Below is a small trained network, with its code and all its weights. Each question gives an input and a class and asks what happens when units are switched off, that is, made to give their printed mean instead of their output.

import numpy as np


def w(rows, s, z=0):
    codes = np.array(rows[::2]) - 128.0
    scale = np.full(codes.shape[1], s)
    scale[-1] = z or s
    return codes * scale


def norm(h):
    return h / np.sqrt((h * h).mean(-1, keepdims=True) + 1e-5)


def f(y):
    return np.maximum(y, 0)


def log_softmax(a):
    a = a - a.max(-1, keepdims=True)
    return a - np.log(np.exp(a).sum(-1, keepdims=True))


def net(x, mask):
    res = np.array(x, float).reshape(1, 4) / 4 @ E
    u = 0
    for l in range(3):
        y = f(norm(res) @ A[l][:, :-1].T + A[l][:, -1])
        res = res + np.where(mask[u : u + 13], y, B[l][:, -1]) @ B[l][:, :-1]
        u += 13
    return log_softmax(norm(res)[-1] @ U[:, :-1].T + U[:, -1])


A, B = {}, {}
E = w([
[144,205,255,75],'x0',
[42,72,140,30],'x1',
[225,175,113,93],'x2',
[178,12,121,101],'x3',
],0.0084)
A[0] = w([
[108,132,126,140,123],'0.n1',
[152,109,54,169,109],'0.n2',
[93,179,112,166,75],'0.n3',
[115,164,158,172,134],'0.n4',
[196,134,96,98,12],'0.n5',
[143,106,184,108,25],'0.n6',
[98,111,61,58,121],'0.n7',
[152,88,182,90,47],'0.n8',
[101,116,124,87,119],'0.n9',
[125,153,146,66,98],'0.n10',
[120,128,133,162,118],'0.n11',
[199,149,134,133,79],'0.n12',
[110,141,143,254,1],'0.n13',
],0.019,0.0057)
B[0] = w([
[114,146,104,116,154],'0.n1',
[204,42,156,121,254],'0.n2',
[98,180,179,97,199],'0.n3',
[78,144,165,133,207],'0.n4',
[130,189,25,136,174],'0.n5',
[176,104,173,57,159],'0.n6',
[38,46,100,156,239],'0.n7',
[153,102,126,31,182],'0.n8',
[67,120,113,128,188],'0.n9',
[121,162,197,110,195],'0.n10',
[123,120,132,151,162],'0.n11',
[89,167,22,104,202],'0.n12',
[115,229,164,252,226],'0.n13',
],0.026,0.0069)
A[1] = w([
[168,59,52,71,99],'1.n1',
[195,95,125,123,65],'1.n2',
[191,148,94,200,128],'1.n3',
[200,177,34,101,1],'1.n4',
[128,156,202,24,61],'1.n5',
[251,45,153,196,62],'1.n6',
[140,95,217,156,172],'1.n7',
[167,195,172,62,130],'1.n8',
[69,195,157,198,109],'1.n9',
[162,117,28,130,169],'1.n10',
[173,82,192,104,63],'1.n11',
[117,177,51,195,129],'1.n12',
[126,174,217,190,98],'1.n13',
],0.014,0.0037)
B[1] = w([
[106,238,181,190,217],'1.n1',
[167,110,117,173,150],'1.n2',
[57,105,144,44,191],'1.n3',
[93,221,1,75,175],'1.n4',
[137,87,171,5,210],'1.n5',
[243,105,218,130,198],'1.n6',
[144,191,28,112,194],'1.n7',
[32,16,116,170,198],'1.n8',
[176,183,201,204,255],'1.n9',
[173,176,49,116,197],'1.n10',
[178,137,72,81,155],'1.n11',
[165,194,72,128,205],'1.n12',
[107,220,123,179,235],'1.n13',
],0.022,0.0078)
A[2] = w([
[182,104,145,118,4],'2.n1',
[82,172,136,45,73],'2.n2',
[150,126,108,135,105],'2.n3',
[174,127,46,140,100],'2.n4',
[211,82,120,6,36],'2.n5',
[158,145,109,115,45],'2.n6',
[135,70,193,68,111],'2.n7',
[80,63,108,171,155],'2.n8',
[187,95,134,121,38],'2.n9',
[74,69,80,51,82],'2.n10',
[155,150,149,81,135],'2.n11',
[66,80,106,152,76],'2.n12',
[247,65,152,125,24],'2.n13',
],0.019,0.0029)
B[2] = w([
[163,95,162,152,152],'2.n1',
[182,40,224,50,234],'2.n2',
[143,137,144,104,148],'2.n3',
[200,148,93,78,191],'2.n4',
[5,61,55,66,219],'2.n5',
[157,102,130,120,151],'2.n6',
[142,220,26,169,203],'2.n7',
[157,81,152,209,214],'2.n8',
[168,87,176,133,158],'2.n9',
[76,110,52,233,255],'2.n10',
[121,99,144,98,175],'2.n11',
[141,96,105,198,206],'2.n12',
[227,70,217,118,195],'2.n13',
],0.027,0.0081)
U = w([
[71,137,231,68,103],'0',
[250,74,150,137,116],'1',
[89,56,106,230,154],'2',
[128,227,171,196,187],'3',
[47,56,87,52,161],'4',
[130,116,142,125,1],'5',
[184,187,42,71,167],'6',
],0.022,0.0084)

Each question gives the input, the list of numbers given to net, and the class t.
The units are the neurons (one row each of A and B). Each row of codes is followed by its name. A weight is (code - 128) times the scale printed after its matrix; where a second scale follows, it is the last column's (A, B and U).
mask holds one flag per neuron, layer by layer. A switched-off neuron (its flag False) gives its mean, the last column of its row in B, instead of its output. The means were averaged over made-up inputs and are rounded, as every weight is.
A unit's drop is (log p(t) with every unit on - log p(t) with that unit switched off) / (log p(t) with every unit on - log p(t) with every unit switched off).
The circuit of an input: a set's keep is (log p(t) with only the set's units on - log p(t) with every unit switched off) / (log p(t) with every unit on - log p(t) with every unit switched off). Starting from the 12 units with the biggest drops (on a tie, the unit counted first), units are removed one at a time, each time the one whose removal leaves the highest keep (on an exact tie, the one counted first), for as long as the keep stays at least 0.8.
circuit, biggest first: the units of the circuit, biggest drop first
top k neurons: the k neurons with the biggest drops, biggest first
top k neurons in layer l: the k neurons of layer l with the biggest drops, biggest first
drop when u is switched off: that unit's drop, to one decimal
input [-1,-8,-6,2], class 3: circuit, biggest first -> [0.n13]
input [8,8,-8,-4], class 4: top 2 neurons -> [0.n13 1.n5]
input [1,4,-6,-4], class 0: top 2 neurons in layer 0 -> [0.n13 0.n2]
input [8,3,3,-5], class 0: top 2 neurons in layer 0 -> [0.n2 0.n10]
input [2,6,-3,2], class 4: top 2 neurons in layer 0 -> [0.n8 0.n13]
input [-1,1,5,-4], class 6: top 3 neurons -> [0.n12 0.n5 0.n13]
input [5,-1,0,-7], class 0: top 2 neurons -> [0.n13 1.n5]
input [3,-3,-8,5], class 3: top 3 neurons -> [0.n13 0.n2 1.n13]
input [-7,-2,7,6], class 6: top 4 neurons -> [0.n5 1.n4 0.n12 1.n10]
input [-2,-7,-1,6], class 1: top 3 neurons -> [0.n2 1.n6 2.n13]
input [-3,-1,3,3], class 6: top 2 neurons in layer 0 -> [0.n5 0.n12]
input [-5,-4,3,-2], class 1: top 3 neurons -> [0.n2 1.n6 2.n13]
input [3,1,-4,-7], class 0: drop when 1.n9 is switched off -> -0.2
input [8,-7,7,5], class 6: circuit, biggest first -> [0.n12]
input [4,2,5,-7], class 0: drop when 0.n13 is switched off -> 0.1
input [-2,1,-1,6], class 1: drop when 1.n1 is switched off -> 0.1
